Here is a tiny trained network, its code and every weight. The questions are about switching its units off for an input and a class, where a switched-off unit gives its printed mean instead of its output.

import numpy as np


def w(rows, s, z=0):
    codes = np.array(rows[::2]) - 128.0
    scale = np.full(codes.shape[1], s)
    scale[-1] = z or s
    return codes * scale


def f(y):
    return np.maximum(y, 0)


def log_softmax(a):
    a = a - a.max(-1, keepdims=True)
    return a - np.log(np.exp(a).sum(-1, keepdims=True))


def net(x, mask):
    res = np.array(x, float).reshape(1, 6) / 4 @ E
    y = f(res @ A[0][:, :-1].T + A[0][:, -1])
    res = res + np.where(mask, y, B[0][:, -1]) @ B[0][:, :-1]
    return log_softmax(res[-1] @ U[:, :-1].T + U[:, -1])


A, B = {}, {}
E = w([
[119,131,134,129,133,114,131],'x0',
[171,35,106,60,168,109,74],'x1',
[73,126,138,147,169,4,123],'x2',
[164,190,211,68,98,102,64],'x3',
[219,162,58,119,121,43,167],'x4',
[150,109,223,96,204,116,254],'x5',
],0.0088)
A[0] = w([
[115,170,130,173,100,131,171,76],'N0',
[122,159,184,86,120,124,79,94],'N1',
[157,84,107,111,142,125,114,177],'N2',
[114,156,139,146,160,86,103,144],'N3',
[170,166,72,99,123,78,169,35],'N4',
[133,64,101,139,156,145,157,117],'N5',
[149,124,163,101,144,128,206,64],'N6',
[106,192,141,176,92,126,171,141],'N7',
[67,100,39,166,171,149,163,148],'N8',
[110,137,160,78,117,124,98,120],'N9',
[26,106,167,143,140,97,97,254],'N10',
[144,157,115,73,112,249,142,155],'N11',
[170,178,158,123,118,99,106,196],'N12',
[118,193,30,118,76,128,53,128],'N13',
[139,58,133,87,152,113,100,171],'N14',
[93,114,117,145,166,159,134,136],'N15',
[164,130,186,97,166,133,198,22],'N16',
[167,177,70,115,126,67,159,94],'N17',
],0.012,0.0041)
B[0] = w([
[158,83,171,99,81,68,64,178],'N0',
[155,254,104,190,165,132,133,180],'N1',
[156,141,218,111,63,130,96,183],'N2',
[186,86,91,126,151,127,162,166],'N3',
[61,157,130,59,138,208,171,189],'N4',
[162,173,175,128,114,88,91,187],'N5',
[48,115,226,204,128,117,80,200],'N6',
[167,89,129,11,59,59,50,201],'N7',
[193,245,128,144,187,133,49,237],'N8',
[158,175,109,140,101,145,121,165],'N9',
[148,95,151,23,178,191,187,216],'N10',
[154,89,110,52,222,103,175,238],'N11',
[179,159,160,149,222,108,130,190],'N12',
[62,49,170,186,190,163,62,253],'N13',
[136,134,153,93,65,118,104,196],'N14',
[154,187,149,136,145,167,134,173],'N15',
[64,78,190,216,161,105,70,207],'N16',
[64,192,114,54,136,196,151,203],'N17',
],0.0076,0.011)
U = w([
[39,79,180,229,116,155,75,71],'0',
[81,177,154,63,100,239,187,151],'1',
[156,141,158,114,109,157,126,254],'2',
[233,232,138,187,132,118,111,54],'3',
[152,89,123,71,151,123,164,222],'4',
[185,95,168,78,6,71,64,99],'5',
[131,75,48,140,135,102,217,109],'6',
[106,55,75,114,2,128,246,63],'7',
],0.0089,0.0051)

Each question gives the input, the list of numbers given to net, and the class t.
The units are the neurons (one row each of A and B). Each row of codes is followed by its name. A weight is (code - 128) times the scale printed after its matrix; where a second scale follows, it is the last column's (A, B and U).
mask holds one flag per neuron, in row order. A switched-off neuron (its flag False) gives its mean, the last column of its row in B, instead of its output. The means were averaged over made-up inputs and are rounded, as every weight is.
A unit's drop is (log p(t) with every unit on - log p(t) with that unit switched off) / (log p(t) with every unit on - log p(t) with every unit switched off).
The circuit of an input: a set's keep is (log p(t) with only the set's units on - log p(t) with every unit switched off) / (log p(t) with every unit on - log p(t) with every unit switched off). Starting from the 12 units with the biggest drops (on a tie, the unit counted first), units are removed one at a time, each time the one whose removal leaves the highest keep (on an exact tie, the one counted first), for as long as the keep stays at least 0.8.
circuit, biggest first: the units of the circuit, biggest drop first
unit that matters most: the unit with the biggest drop
k most important neurons: the k neurons with the biggest drops, biggest first
input [6,-6,4,5,-8,-1], class 1: unit that matters most -> N10
input [-5,4,-1,8,8,0], class 1: circuit, biggest first -> N4, N17
input [-7,5,3,6,1,7], class 0: 3 most important neurons -> N16, N6, N8
input [4,-8,5,1,2,-1], class 5: 3 most important neurons -> N7, N0, N11
input [-1,3,7,3,2,-3], class 4: circuit, biggest first -> N3, N10
input [-1,-6,-5,8,-7,-7], class 3: 4 most important neurons -> N1, N9, N12, N4
input [2,-3,8,5,-4,-4], class 4: circuit, biggest first -> N10, N3
input [1,7,3,-2,8,8], class 0: 2 most important neurons -> N16, N6
input [1,-6,2,-4,2,2], class 5: circuit, biggest first -> N7, N0
input [4,5,-6,-3,8,6], class 1: 2 most important neurons -> N4, N17
input [-1,0,2,-6,7,-3], class 1: circuit, biggest first -> N17, N4
input [3,-3,-2,-8,-8,-2], class 1: 4 most important neurons -> N10, N12, N1, N16
input [3,-6,-5,7,8,-8], class 0: 2 most important neurons -> N13, N10
input [-2,1,8,5,-8,4], class 1: circuit, biggest first -> N10
input [-3,2,-8,3,-4,3], class 4: 2 most important neurons -> N11, N17
input [-1,2,-5,5,5,3], class 1: 3 most important neurons -> N8, N4, N17
input [2,6,-2,8,-5,-5], class 3: 2 most important neurons -> N1, N9
input [-5,-4,-8,5,-4,3], class 4: circuit, biggest first -> N11, N17
input [-3,1,3,3,4,-4], class 0: 3 most important neurons -> N13, N11, N10
input [1,-3,8,4,7,-7], class 4: unit that matters most -> N3
input [-1,-8,-1,-7,6,-7], class 5: 4 most important neurons -> N7, N0, N16, N6
input [-2,-1,-7,-8,0,3], class 3: circuit, biggest first -> N8, N5
input [3,-5,-7,-5,6,-2], class 4: circuit, biggest first -> N11, N7
